Here is a tiny trained network, its code and every weight. The questions are about switching its units off for an input and a class, where a switched-off unit gives its printed mean instead of its output.

import numpy as np


def w(rows, s, z=0):
    codes = np.array(rows[::2]) - 128.0
    scale = np.full(codes.shape[1], s)
    scale[-1] = z or s
    return codes * scale


def f(y):
    return y / 2 * (1 + np.tanh(0.7978845608 * (y + 0.044715 * y**3)))


def log_softmax(a):
    a = a - a.max(-1, keepdims=True)
    return a - np.log(np.exp(a).sum(-1, keepdims=True))


def net(x, mask):
    res = np.array(x, float).reshape(1, 5) / 4 @ E
    y = f(res @ A[0][:, :-1].T + A[0][:, -1])
    res = res + np.where(mask, y, B[0][:, -1]) @ B[0][:, :-1]
    return log_softmax(res[-1] @ U[:, :-1].T + U[:, -1])


A, B = {}, {}
E = w([
[90,150,99,131,84,103,46,110,136],'x0',
[117,173,133,99,133,219,128,125,113],'x1',
[254,75,127,102,134,178,19,151,119],'x2',
[129,163,90,141,120,115,130,254,131],'x3',
[122,218,132,145,108,93,136,43,142],'x4',
],0.0088)
A[0] = w([
[99,111,127,130,135,126,132,105,118,19],'N0',
[131,123,145,131,137,106,169,145,130,3],'N1',
[128,123,129,145,129,156,119,150,170,73],'N2',
[137,59,146,120,137,163,139,150,119,106],'N3',
[147,142,131,127,144,151,251,179,130,137],'N4',
[48,115,132,127,127,120,179,62,124,201],'N5',
[135,111,124,124,123,134,111,115,120,2],'N6',
[142,139,120,130,131,129,140,165,125,130],'N7',
[71,165,116,126,120,125,109,190,130,102],'N8',
[110,177,138,118,139,249,182,109,123,98],'N9',
[75,182,115,129,117,132,99,206,128,178],'N10',
[171,197,123,126,128,168,117,178,123,106],'N11',
[140,132,142,132,134,138,193,159,119,133],'N12',
[97,126,125,131,130,108,162,137,130,120],'N13',
[118,124,135,121,130,181,149,113,121,80],'N14',
[150,58,131,120,138,185,121,142,125,130],'N15',
[136,121,121,130,130,129,129,135,114,123],'N16',
[138,126,122,138,138,131,132,118,129,80],'N17',
[138,124,134,135,129,129,123,145,121,139],'N18',
[117,194,126,133,120,52,125,104,125,59],'N19',
[167,167,122,130,121,104,112,89,129,108],'N20',
[98,117,122,130,129,121,134,145,126,84],'N21',
[115,117,123,130,130,117,131,146,130,37],'N22',
[137,155,127,133,130,106,119,104,135,166],'N23',
],0.025,0.0047)
B[0] = w([
[150,119,119,177,116,143,134,110,134,141],'N0',
[114,127,134,135,136,112,155,146,89,145],'N1',
[187,119,134,231,123,159,131,124,97,138],'N2',
[177,135,81,145,117,168,131,132,162,197],'N3',
[72,122,164,136,133,113,108,246,191,215],'N4',
[32,132,125,136,133,80,135,73,166,249],'N5',
[135,134,178,149,128,137,157,162,127,138],'N6',
[149,132,148,117,124,145,111,130,138,152],'N7',
[141,121,175,128,118,104,100,191,34,189],'N8',
[140,123,91,117,127,115,145,5,107,230],'N9',
[105,135,26,117,143,131,157,199,92,211],'N10',
[188,117,124,124,124,176,131,95,184,188],'N11',
[109,140,155,163,116,124,126,191,144,172],'N12',
[88,128,138,141,115,115,108,127,118,172],'N13',
[146,128,104,152,123,139,145,78,104,164],'N14',
[165,136,138,95,133,173,120,169,175,220],'N15',
[118,126,133,107,131,144,136,125,136,134],'N16',
[137,118,126,191,92,132,96,129,112,127],'N17',
[96,135,144,82,122,163,154,122,139,141],'N18',
[113,107,98,179,127,155,145,140,225,207],'N19',
[111,127,211,132,129,98,127,109,136,173],'N20',
[99,131,114,89,147,91,137,111,140,143],'N21',
[149,128,123,161,122,107,129,109,123,131],'N22',
[77,143,157,81,131,116,109,121,167,164],'N23',
],0.031,0.019)
U = w([
[108,136,170,125,123,116,152,5,193,247],'0',
[192,151,86,67,129,181,148,108,66,16],'1',
[50,137,130,153,135,70,139,167,118,139],'2',
[167,134,186,254,104,144,149,94,41,4],'3',
[138,155,242,79,130,121,69,121,106,51],'4',
[165,144,127,97,129,188,128,177,172,248],'5',
],0.0064,0.0034)

Each question gives the input, the list of numbers given to net, and the class t.
The units are the neurons (one row each of A and B). Each row of codes is followed by its name. A weight is (code - 128) times the scale printed after its matrix; where a second scale follows, it is the last column's (A, B and U).
mask holds one flag per neuron, in row order. A switched-off neuron (its flag False) gives its mean, the last column of its row in B, instead of its output. The means were averaged over made-up inputs and are rounded, as every weight is.
A unit's drop is (log p(t) with every unit on - log p(t) with that unit switched off) / (log p(t) with every unit on - log p(t) with every unit switched off).
The circuit of an input: a set's keep is (log p(t) with only the set's units on - log p(t) with every unit switched off) / (log p(t) with every unit on - log p(t) with every unit switched off). Starting from the 12 units with the biggest drops (on a tie, the unit counted first), units are removed one at a time, each time the one whose removal leaves the highest keep (on an exact tie, the one counted first), for as long as the keep stays at least 0.8.
units of the circuit, in order: the units of the circuit, biggest drop first
most important unit: the unit with the biggest drop
top k neurons: the k neurons with the biggest drops, biggest first
drop when u is switched off: that unit's drop, to one decimal
input [-4,-1,8,-5,4], class 4: units of the circuit, in order => (N20 N19 N5)
input [4,5,0,6,5], class 1: top neuron => (N4)
input [1,7,3,-3,-2], class 1: top 2 neurons => (N5 N19)
input [-4,7,3,-7,-6], class 1: top 2 neurons => (N9 N5)
input [-4,-2,4,6,6], class 5: top 2 neurons => (N5 N9)
input [3,2,-2,6,2], class 5: top 4 neurons => (N5 N11 N20 N9)
input [5,-2,-1,3,-8], class 1: top 3 neurons => (N4 N19 N5)
input [2,-7,5,3,5], class 0: top 3 neurons => (N8 N10 N4)
input [-5,-4,-7,-7,1], class 2: top 2 neurons => (N4 N11)
input [4,5,-1,2,-7], class 1: top 2 neurons => (N4 N19)
input [5,1,-1,-5,-8], class 5: drop when N19 is switched off => 0.0
input [-3,0,7,-4,2], class 5: drop when N5 is switched off => 0.3
input [1,8,2,2,-4], class 1: drop when N9 is switched off => 0.1
input [8,4,5,-3,0], class 4: drop when N19 is switched off => 0.3
input [5,-6,4,3,-6], class 5: most important unit => N9
